Here is a tiny trained network, its code and every weight. The questions are about switching its units off for an input and a class, where a switched-off unit gives its printed mean instead of its output.

import numpy as np


def w(rows, s, z=0):
    codes = np.array(rows[::2]) - 128.0
    scale = np.full(codes.shape[1], s)
    scale[-1] = z or s
    return codes * scale


def norm(h):
    return h / np.sqrt((h * h).mean(-1, keepdims=True) + 1e-5)


def f(y):
    return y / 2 * (1 + np.tanh(0.7978845608 * (y + 0.044715 * y**3)))


def log_softmax(a):
    a = a - a.max(-1, keepdims=True)
    return a - np.log(np.exp(a).sum(-1, keepdims=True))


def net(x, mask):
    res = np.array(x, float).reshape(1, 6) / 4 @ E
    u = 0
    for l in range(4):
        y = f(norm(res) @ A[l][:, :-1].T + A[l][:, -1])
        res = res + np.where(mask[u : u + 7], y, B[l][:, -1]) @ B[l][:, :-1]
        u += 7
    return log_softmax(norm(res)[-1] @ U[:, :-1].T + U[:, -1])


A, B = {}, {}
E = w([
[254,155,90,167],'x0',
[30,61,170,77],'x1',
[109,160,117,143],'x2',
[138,135,245,221],'x3',
[105,161,126,139],'x4',
[69,216,93,178],'x5',
],0.0068)
A[0] = w([
[55,115,46,180,199],'0.n1',
[197,119,8,89,78],'0.n2',
[104,112,186,166,249],'0.n3',
[127,10,153,80,50],'0.n4',
[1,162,43,87,172],'0.n5',
[134,193,158,155,228],'0.n6',
[65,191,141,96,251],'0.n7',
],0.0081,0.0016)
B[0] = w([
[92,122,228,99,188],'0.n1',
[106,244,98,136,215],'0.n2',
[121,123,185,177,197],'0.n3',
[139,255,111,127,200],'0.n4',
[173,137,114,67,254],'0.n5',
[207,134,182,149,183],'0.n6',
[239,78,87,88,198],'0.n7',
],0.008,0.0046)
A[1] = w([
[57,223,64,174,137],'1.n1',
[103,117,74,42,189],'1.n2',
[208,64,130,121,86],'1.n3',
[54,144,86,49,179],'1.n4',
[178,202,83,139,5],'1.n5',
[253,86,195,100,211],'1.n6',
[156,197,48,122,138],'1.n7',
],0.0083,0.0015)
B[1] = w([
[95,80,151,38,196],'1.n1',
[139,24,224,187,227],'1.n2',
[134,239,111,132,137],'1.n3',
[254,102,139,131,231],'1.n4',
[121,112,20,115,218],'1.n5',
[82,190,129,160,252],'1.n6',
[154,172,164,123,254],'1.n7',
],0.0069,0.0039)
A[2] = w([
[155,177,44,63,109],'2.n1',
[135,196,110,143,252],'2.n2',
[119,116,255,153,143],'2.n3',
[164,87,185,59,165],'2.n4',
[86,69,206,85,107],'2.n5',
[65,67,131,79,145],'2.n6',
[141,190,87,87,161],'2.n7',
],0.0088,0.0019)
B[2] = w([
[78,107,116,76,226],'2.n1',
[104,114,134,132,208],'2.n2',
[41,151,109,72,253],'2.n3',
[150,121,197,143,208],'2.n4',
[136,79,6,110,190],'2.n5',
[97,83,33,255,141],'2.n6',
[148,99,139,104,202],'2.n7',
],0.0092,0.0055)
A[3] = w([
[7,151,98,146,145],'3.n1',
[131,138,116,185,5],'3.n2',
[99,123,93,133,12],'3.n3',
[73,50,167,124,133],'3.n4',
[134,143,150,78,199],'3.n5',
[109,97,96,165,121],'3.n6',
[97,154,112,118,45],'3.n7',
],0.014,0.0023)
B[3] = w([
[159,254,62,157,255],'3.n1',
[190,70,197,120,127],'3.n2',
[203,210,84,30,120],'3.n3',
[104,140,89,189,219],'3.n4',
[22,68,239,100,232],'3.n5',
[251,129,101,26,125],'3.n6',
[101,181,208,127,143],'3.n7',
],0.0074,0.0055)
U = w([
[122,105,212,57,187],'0',
[84,195,14,97,159],'1',
[71,213,152,176,135],'2',
[242,154,145,205,7],'3',
[135,3,108,147,110],'4',
],0.011,0.002)

Each question gives the input, the list of numbers given to net, and the class t.
The units are the neurons (one row each of A and B). Each row of codes is followed by its name. A weight is (code - 128) times the scale printed after its matrix; where a second scale follows, it is the last column's (A, B and U).
mask holds one flag per neuron, layer by layer. A switched-off neuron (its flag False) gives its mean, the last column of its row in B, instead of its output. The means were averaged over made-up inputs and are rounded, as every weight is.
A unit's drop is (log p(t) with every unit on - log p(t) with that unit switched off) / (log p(t) with every unit on - log p(t) with every unit switched off).
The circuit of an input: a set's keep is (log p(t) with only the set's units on - log p(t) with every unit switched off) / (log p(t) with every unit on - log p(t) with every unit switched off). Starting from the 12 units with the biggest drops (on a tie, the unit counted first), units are removed one at a time, each time the one whose removal leaves the highest keep (on an exact tie, the one counted first), for as long as the keep stays at least 0.8.
circuit, biggest first: the units of the circuit, biggest drop first
most important unit: the unit with the biggest drop
top k neurons: the k neurons with the biggest drops, biggest first
drop when u is switched off: that unit's drop, to one decimal
input [-6,5,0,6,7,-4], class 1: most important unit => 2.n5
input [-2,4,-6,8,1,3], class 1: circuit, biggest first => (2.n3; 3.n1; 2.n5)
input [5,-8,0,0,-7,-8], class 1: circuit, biggest first => (1.n2; 0.n2; 1.n4)
input [0,4,-1,7,-1,7], class 1: top 3 neurons => (2.n3; 3.n1; 1.n4)
input [-6,3,-6,-8,-8,2], class 4: circuit, biggest first => (1.n2; 2.n6)
input [5,-4,6,0,2,-7], class 1: top 2 neurons => (1.n5; 1.n2)
input [-2,-8,-2,5,-5,-3], class 2: top 2 neurons => (1.n6; 0.n7)
input [-3,8,-5,-2,-1,-1], class 4: top 2 neurons => (1.n4; 2.n6)
input [-1,-8,2,-6,5,-3], class 0: top 2 neurons => (1.n1; 3.n1)
input [-6,-2,4,-3,6,1], class 0: top 3 neurons => (0.n5; 0.n7; 1.n4)
input [1,-5,-3,2,3,7], class 3: top 2 neurons => (0.n6; 2.n3)
input [-2,-3,-1,1,-4,-2], class 2: top 2 neurons => (1.n4; 0.n2)
input [-5,6,5,8,6,3], class 1: top 2 neurons => (2.n5; 3.n1)
input [-3,-7,-6,3,-7,-1], class 2: circuit, biggest first => (1.n6)
input [-8,2,4,-8,0,4], class 4: top 3 neurons => (1.n2; 2.n6; 1.n4)
input [-5,3,7,-7,-4,1], class 4: top 2 neurons => (1.n2; 2.n6)
input [-1,-5,-1,1,-2,-8], class 2: drop when 0.n5 is switched off => 0.1
input [1,7,-4,7,-4,-3], class 2: drop when 1.n3 is switched off => 0.0
input [3,3,-4,-7,-1,-1], class 0: drop when 3.n5 is switched off => 0.1
input [-5,1,-3,0,6,2], class 4: most important unit => 0.n5
